Small tables with named rows and columns. After each table, cells are looked up by row and column.

Table zak
cols = sogof, basesar, kupasi, pogu, lut, rolu, ker, fometi, miterug
faku: [85161, 25723, 21238, 62112, 63145, 62519, 50814, 60911, 52686]
vap: [51249, 33880, 84451, 65380, 25516, 72162, 38657, 63059, 31370]
lik: [76049, 33187, 17470, 55252, 56961, 71882, 49492, 50717, 75253]
minudi: [69731, 28786, 67267, 72701, 45188, 59243, 51990, 76172, 24464]
vezegup: [47324, 35041, 76646, 59049, 20127, 84016, 31596, 51045, 48570]
zeva: [46787, 43641, 67684, 60874, 22769, 88658, 46038, 55972, 73939]
dosev: [84846, 21331, 28771, 60316, 65071, 53882, 44518, 58348, 32326]
mar: [50223, 37168, 81528, 67094, 21944, 80887, 42136, 64551, 46823]
fere: [83749, 22320, 33881, 62798, 64646, 51719, 46831, 62608, 28405]

lik, ker -> 49492
zeva, miterug -> 73939
mar, basesar -> 37168
dosev, basesar -> 21331
minudi, basesar -> 28786
mar, sogof -> 50223
vezegup, pogu -> 59049

baf =
columns: nini, bafesil, tam, meza, kuda, gisi, lopusa, sezop
boz: [0.223, -0.257, 0.196, 0.177, -0.101, -0.198, 0.388, -0.333]
lon: [-0.281, -0.419, 0.247, 0.072, 0.003, 0.025, 0.159, -0.105]
rof: [0.361, 0.281, -0.290, 0.241, 0.364, -0.207, 0.407, 0.099]
bur: [-0.073, 0.142, -0.011, -0.231, 0.407, -0.021, -0.083, -0.444]
ganas: [0.324, -0.298, 0.077, -0.146, 0.041, 0.640, 0.054, -0.479]
fodok: [0.686, 0.025, 0.473, -0.091, 0.229, -0.167, 0.370, -0.059]
lepes: [0.457, -0.038, -0.097, -0.479, -0.012, 0.854, -0.094, 0.277]
soduzub: [0.071, -0.186, -0.158, -0.441, 0.573, -0.213, 0.139, 0.079]
tezazo: [0.507, 0.131, -0.127, -0.636, 0.113, -0.035, 0.421, 0.624]
gizemu: [-0.154, 0.256, 0.453, -0.756, -0.052, 0.265, 0.263, -0.226]
kezoze: [0.115, -0.065, 0.759, -0.180, 0.359, 0.174, 0.363, -0.055]
kuf: [0.200, -0.101, -0.168, -0.250, -0.630, 0.225, 0.609, 0.394]

gizemu, sezop => -0.226
fodok, meza => -0.091
gizemu, gisi => 0.265
bur, gisi => -0.021
ganas, meza => -0.146
lepes, kuda => -0.012
lepes, gisi => 0.854
soduzub, sezop => 0.079
kezoze, meza => -0.180
ganas, nini => 0.324
rof, kuda => 0.364
kezoze, nini => 0.115
tezazo, nini => 0.507
ganas, sezop => -0.479
fodok, lopusa => 0.370
boz, tam => 0.196
kuf, kuda => -0.630
fodok, kuda => 0.229
Row with the largest sezop: tezazo

pid.tsv
	zikesa	fomel
nek	4.281	5.567
boru	-0.037	-1.841
fope	-1.970	-2.964
rotuna	-1.069	-2.221
pez	-1.274	-5.239
zelakam	-3.590	-7.717
bov	4.811	-1.495
saveraz	-0.703	-2.089
safoga	3.949	4.142
giv	1.297	0.691
tibiz	1.065	2.100
bodubo	-3.406	-4.864

What is the fomel of boru in pid?
-1.841
What is the fomel of safoga in pid?
4.142
What is the fomel of saveraz in pid?
-2.089
What is the zikesa of tibiz in pid?
1.065
What is the fomel of fope in pid?
-2.964
What is the zikesa of fope in pid?
-1.970
What is the fomel of bodubo in pid?
-4.864
What is the zikesa of bov in pid?
4.811
What is the zikesa of saveraz in pid?
-0.703
What is the fomel of giv in pid?
0.691

nanikoz
fields: zipurel, nolezul, rogov, vupa, rulifu, biga, bak, mab, tam, pipod
lifu: [169, 151, 91, 87, 118, 178, 95, 80, 155, 109]
lam: [102, 134, 129, 165, 132, 128, 172, 149, 123, 116]
lub: [117, 135, 123, 143, 134, 136, 122, 124, 142, 144]
gimi: [103, 123, 151, 167, 134, 116, 169, 162, 119, 133]
mon: [99, 101, 132, 101, 150, 172, 153, 138, 149, 152]
vur: [164, 123, 142, 86, 179, 167, 193, 149, 118, 62]
kur: [171, 145, 99, 85, 115, 174, 95, 85, 153, 110]
sumupi: [165, 146, 92, 95, 117, 174, 100, 77, 166, 107]
mopu: [98, 136, 131, 165, 132, 126, 172, 147, 123, 112]
mobos: [91, 101, 147, 162, 131, 118, 163, 158, 136, 170]
kol: [224, 202, 101, 78, 134, 127, 102, 124, 124, 93]
fik: [164, 128, 108, 93, 109, 163, 101, 99, 138, 115]

lam, vupa => 165
mopu, mab => 147
kur, vupa => 85
mobos, rogov => 147
lifu, vupa => 87
mobos, zipurel => 91
lub, mab => 124
kur, tam => 153
kol, bak => 102
lifu, rulifu => 118
kol, nolezul => 202
mon, pipod => 152
lub, biga => 136
Row with the largest tam: sumupi

Table rifoso
         patil  kipe
dibam      101    60
livu        80   134
vusaten    247   169

patil of vusaten: 247
kipe of livu: 134
kipe of dibam: 60
kipe of vusaten: 169
patil of livu: 80
patil of dibam: 101

lidona
        vovim  dibufo  muvukom  riz  lefefez  lun  luzalo  zitovik
rana      106      49       47  159      106  102     172      220
robizo     61     157      214  197       95   62      71       61
tid       127     117       87   74       53  114      98      200

vovim of robizo is 61
luzalo of rana is 172
luzalo of robizo is 71
lun of robizo is 62
riz of rana is 159
zitovik of tid is 200
riz of robizo is 197
lefefez of tid is 53
riz of tid is 74
lun of rana is 102
lefefez of robizo is 95
muvukom of tid is 87
zitovik of rana is 220
lefefez of rana is 106
muvukom of rana is 47
lun of tid is 114
dibufo of tid is 117
vovim of rana is 106
vovim of tid is 127
zitovik of robizo is 61

buzad
         pumulam   nit   laf
petibes     4782  4709  5652
bek         6181  4428  5324
nik         9275  5146  3118
lin         8354  5251  4270
dag         6039  3953  4905
kegos       2050  4496  6979
bigel       7063  3681  4803
vezufu      8337  5527  3527

laf of bigel: 4803
pumulam of dag: 6039
nit of bek: 4428
nit of kegos: 4496
pumulam of vezufu: 8337
pumulam of nik: 9275
nit of dag: 3953
pumulam of kegos: 2050
Row with the largest nit: vezufu

Table sovoko
           las  rumur    ziv    zin    fam  fuzofa  gopife  fosebo
novebul  0.470  3.003  6.460  5.035  8.321   2.633   2.410   4.980
daf      6.178  5.997  4.945  0.278  6.825   0.222   4.986   7.850
tonofez  3.249  3.971  3.002  4.045  7.845   0.954   6.688   5.478
sobag    3.853  5.955  4.574  7.644  5.443   6.603   4.280   3.481
pozufe   3.124  3.857  6.571  5.677  7.232   5.505   3.042   5.548
dod      1.904  5.132  4.186  9.878  6.380   6.396   4.104   1.683
timuzil  2.591  8.144  4.765  8.474  4.434   6.309   0.889   1.691

What is the fam of sobag in sovoko?
5.443
What is the rumur of timuzil in sovoko?
8.144
What is the gopife of novebul in sovoko?
2.410
What is the fosebo of sobag in sovoko?
3.481
What is the fuzofa of tonofez in sovoko?
0.954
What is the zin of daf in sovoko?
0.278
What is the ziv of novebul in sovoko?
6.460
What is the fam of pozufe in sovoko?
7.232
What is the ziv of timuzil in sovoko?
4.765
What is the las of daf in sovoko?
6.178
What is the las of pozufe in sovoko?
3.124
What is the fuzofa of dod in sovoko?
6.396
Which row has the largest rumur? timuzil

pom:
columns: tal, lupo, zipo, bak, nelazi, kuf, sez, rig, dez, sug
gub: [507, 528, 233, 560, 491, 288, 320, 542, 280, 391]
lovan: [555, 574, 627, 661, 411, 684, 167, 431, 617, 352]
mesoluz: [362, 682, 448, 219, 726, 602, 634, 374, 446, 604]
puf: [556, 365, 274, 176, 201, 567, 545, 347, 654, 374]
mibagof: [654, 499, 281, 266, 302, 615, 209, 645, 608, 215]
palobuv: [625, 433, 449, 392, 346, 611, 356, 534, 329, 257]
fibokup: [556, 581, 613, 605, 597, 485, 537, 455, 447, 523]
dopu: [518, 451, 606, 648, 556, 528, 420, 420, 557, 196]
lebak: [494, 457, 430, 258, 516, 252, 732, 355, 202, 170]
tifudig: [754, 513, 377, 625, 634, 518, 310, 487, 705, 271]

nelazi of palobuv is 346
zipo of dopu is 606
zipo of mibagof is 281
dez of mibagof is 608
dez of gub is 280
tal of mibagof is 654
tal of tifudig is 754

Table nuve
|  | rif | dilat |
|---|---|---|
| sel | 0.51 | 0.27 |
| puzulof | 0.53 | 0.24 |
| gusado | 0.18 | 0.85 |
| biz | 0.74 | 0.33 |
| mepur | 0.41 | 0.17 |
| dig | 0.86 | 0.17 |
| moluf | 0.31 | 0.49 |
| vomoti | 0.67 | 0.87 |
| puz | 0.68 | 0.28 |

mepur, dilat => 0.17
vomoti, dilat => 0.87
dig, dilat => 0.17
dig, rif => 0.86
biz, dilat => 0.33
puz, dilat => 0.28
vomoti, rif => 0.67
puzulof, rif => 0.53
gusado, dilat => 0.85
sel, dilat => 0.27
puz, rif => 0.68
moluf, dilat => 0.49
puzulof, dilat => 0.24
mepur, rif => 0.41
sel, rif => 0.51
gusado, rif => 0.18

